Below are the code and all the weights of a small trained network. Each question names an input and a class and asks about switching units off, where a switched-off unit gives its printed mean instead of its output.

import numpy as np


def w(rows, s, z=0):
    codes = np.array(rows[::2]) - 128.0
    scale = np.full(codes.shape[1], s)
    scale[-1] = z or s
    return codes * scale


def norm(h):
    return h / np.sqrt((h * h).mean(-1, keepdims=True) + 1e-5)


def f(y):
    return y / 2 * (1 + np.tanh(0.7978845608 * (y + 0.044715 * y**3)))


def log_softmax(a):
    a = a - a.max(-1, keepdims=True)
    return a - np.log(np.exp(a).sum(-1, keepdims=True))


def net(x, mask):
    res = np.array(x, float).reshape(1, 7) / 4 @ E
    u = 0
    for l in range(3):
        y = f(norm(res) @ A[l][:, :-1].T + A[l][:, -1])
        res = res + np.where(mask[u : u + 8], y, B[l][:, -1]) @ B[l][:, :-1]
        u += 8
    return log_softmax(norm(res)[-1] @ U[:, :-1].T + U[:, -1])


A, B = {}, {}
E = w([
[174,149,114,164,124,25,120,126,95,23,46,199],'x0',
[115,104,75,86,161,196,254,87,131,107,150,220],'x1',
[214,164,80,62,84,157,184,164,113,191,76,45],'x2',
[130,66,83,158,133,232,66,120,160,117,122,41],'x3',
[25,73,171,202,132,107,141,162,80,126,107,203],'x4',
[69,153,171,64,99,174,242,200,143,165,141,223],'x5',
[142,207,166,130,126,111,152,112,240,117,62,130],'x6',
],0.0057)
A[0] = w([
[94,162,126,112,85,122,212,86,181,164,95,84,98],'0.n1',
[194,121,70,86,152,245,69,122,105,201,174,65,35],'0.n2',
[3,77,186,140,155,170,112,108,22,93,114,160,4],'0.n3',
[103,109,181,72,67,151,137,205,122,118,127,110,52],'0.n4',
[238,83,128,219,124,67,23,139,150,123,88,79,46],'0.n5',
[165,173,153,111,107,163,177,120,166,243,91,93,49],'0.n6',
[162,179,168,163,200,222,133,28,237,108,145,98,123],'0.n7',
[177,51,110,86,77,205,128,141,135,132,205,10,38],'0.n8',
],0.0052,0.0043)
B[0] = w([
[94,196,68,152,79,97,165,179,156,112,165,96,174],'0.n1',
[120,146,75,169,147,193,184,141,38,157,167,83,251],'0.n2',
[104,77,142,141,127,85,160,198,139,121,166,116,192],'0.n3',
[76,183,159,115,108,165,169,118,127,169,107,147,138],'0.n4',
[149,98,246,141,74,93,122,118,133,63,61,64,232],'0.n5',
[2,206,88,89,148,138,88,159,202,52,171,89,199],'0.n6',
[108,124,94,69,224,105,89,200,200,90,158,143,217],'0.n7',
[198,130,94,145,123,207,100,155,22,150,149,87,242],'0.n8',
],0.0064,0.0034)
A[1] = w([
[60,1,154,218,188,121,112,157,85,164,165,184,64],'1.n1',
[144,142,158,149,79,44,139,108,121,117,201,105,30],'1.n2',
[173,151,27,110,130,120,196,64,117,113,78,169,59],'1.n3',
[124,59,129,163,150,144,99,64,81,67,157,107,91],'1.n4',
[142,183,202,135,191,34,117,126,137,123,98,198,53],'1.n5',
[120,133,176,90,21,145,185,150,131,145,154,164,20],'1.n6',
[2,4,147,212,145,116,139,97,81,128,166,178,5],'1.n7',
[192,127,70,109,112,254,88,105,117,236,158,70,63],'1.n8',
],0.006,0.0032)
B[1] = w([
[69,103,93,145,38,102,158,101,145,74,207,133,237],'1.n1',
[92,205,65,191,101,159,156,90,97,95,101,147,136],'1.n2',
[203,52,101,19,82,94,175,101,107,110,147,167,158],'1.n3',
[100,196,180,106,138,175,204,187,183,155,106,137,187],'1.n4',
[127,136,98,130,137,240,107,53,54,169,188,84,197],'1.n5',
[167,144,129,127,188,145,135,114,74,192,15,176,156],'1.n6',
[61,55,61,177,2,107,91,208,162,167,189,167,232],'1.n7',
[143,59,70,167,251,216,202,201,94,112,209,73,255],'1.n8',
],0.0065,0.005)
A[2] = w([
[68,174,141,80,167,193,198,179,139,205,95,152,73],'2.n1',
[131,82,80,137,136,240,122,150,78,163,158,74,123],'2.n2',
[155,100,130,200,117,113,95,147,117,61,39,10,195],'2.n3',
[129,2,169,118,218,194,82,92,169,96,177,114,32],'2.n4',
[155,164,188,161,81,100,59,68,82,99,57,64,82],'2.n5',
[101,123,145,154,176,168,163,96,169,132,112,163,6],'2.n6',
[156,230,126,158,158,63,142,69,45,173,196,99,37],'2.n7',
[93,157,206,112,105,144,175,211,114,220,69,181,9],'2.n8',
],0.0063,0.0026)
B[2] = w([
[141,121,161,138,96,85,89,181,133,204,2,75,206],'2.n1',
[235,187,126,149,159,202,171,139,6,173,162,87,253],'2.n2',
[197,5,170,114,122,113,148,147,122,233,174,73,216],'2.n3',
[132,130,131,179,239,184,95,121,109,133,70,189,170],'2.n4',
[136,123,143,131,175,8,67,72,131,114,148,67,194],'2.n5',
[111,90,135,135,163,147,27,148,111,139,144,106,119],'2.n6',
[126,209,125,190,87,162,93,108,132,77,91,140,157],'2.n7',
[27,125,237,150,121,175,66,93,60,156,85,163,164],'2.n8',
],0.0074,0.0061)
U = w([
[132,215,148,155,75,80,76,28,84,77,133,131,7],'0',
[182,43,194,143,115,16,77,86,134,127,129,40,184],'1',
[177,107,98,133,179,214,172,179,64,170,172,68,252],'2',
[33,42,123,182,17,112,144,139,105,112,202,187,225],'3',
[99,92,135,147,206,154,68,86,205,73,144,184,27],'4',
[96,182,100,50,117,115,150,182,249,147,104,62,52],'5',
[64,167,206,104,75,142,140,141,82,210,31,156,87],'6',
[213,108,87,48,99,96,224,90,111,82,95,207,81],'7',
],0.013,0.0025)

Each question gives the input, the list of numbers given to net, and the class t.
The units are the neurons (one row each of A and B). Each row of codes is followed by its name. A weight is (code - 128) times the scale printed after its matrix; where a second scale follows, it is the last column's (A, B and U).
mask holds one flag per neuron, layer by layer. A switched-off neuron (its flag False) gives its mean, the last column of its row in B, instead of its output. The means were averaged over made-up inputs and are rounded, as every weight is.
A unit's drop is (log p(t) with every unit on - log p(t) with that unit switched off) / (log p(t) with every unit on - log p(t) with every unit switched off).
The circuit of an input: a set's keep is (log p(t) with only the set's units on - log p(t) with every unit switched off) / (log p(t) with every unit on - log p(t) with every unit switched off). Starting from the 12 units with the biggest drops (on a tie, the unit counted first), units are removed one at a time, each time the one whose removal leaves the highest keep (on an exact tie, the one counted first), for as long as the keep stays at least 0.8.
circuit, biggest first: the units of the circuit, biggest drop first
k most important neurons: the k neurons with the biggest drops, biggest first
top k neurons in layer l: the k neurons of layer l with the biggest drops, biggest first
drop when u is switched off: that unit's drop, to one decimal
input [-3,-4,-8,7,2,-7,-5], class 3: top 3 neurons in layer 1 : 1.n7; 1.n1; 1.n4
input [1,6,-6,0,0,-8,-3], class 3: circuit, biggest first : 1.n7
input [0,1,4,-5,8,-3,4], class 6: 2 most important neurons : 1.n8; 0.n5
input [4,-5,-4,3,-1,4,-2], class 1: 2 most important neurons : 0.n5; 0.n2
input [2,-4,-7,2,-8,4,-4], class 4: top 3 neurons in layer 2 : 2.n2; 2.n1; 2.n4
input [3,-4,-3,1,0,0,-5], class 1: top 2 neurons in layer 2 : 2.n3; 2.n5
input [5,-6,5,2,-3,3,-5], class 1: 2 most important neurons : 0.n5; 2.n5
input [-1,7,1,-8,-2,2,-4], class 7: 2 most important neurons : 1.n3; 1.n4
input [-3,4,-4,-2,-2,6,-2], class 6: 2 most important neurons : 1.n6; 2.n1
input [5,-6,0,2,-6,7,3], class 5: top 2 neurons in layer 0 : 0.n6; 0.n8
input [0,-8,3,7,-1,2,7], class 1: 2 most important neurons : 0.n5; 2.n3
input [-4,4,-4,-7,-2,-5,1], class 4: 2 most important neurons : 0.n7; 1.n8
input [1,7,-4,4,-6,-5,2], class 4: top 2 neurons in layer 1 : 1.n5; 1.n8
input [7,-6,8,7,1,-4,-4], class 1: circuit, biggest first : 0.n5
input [6,7,-2,-1,-3,5,-2], class 7: drop when 0.n6 is switched off : 0.0
input [-4,-3,7,-6,-1,0,5], class 5: drop when 0.n6 is switched off : 0.7
input [-4,5,-8,-6,-5,2,5], class 4: drop when 0.n7 is switched off : 0.1
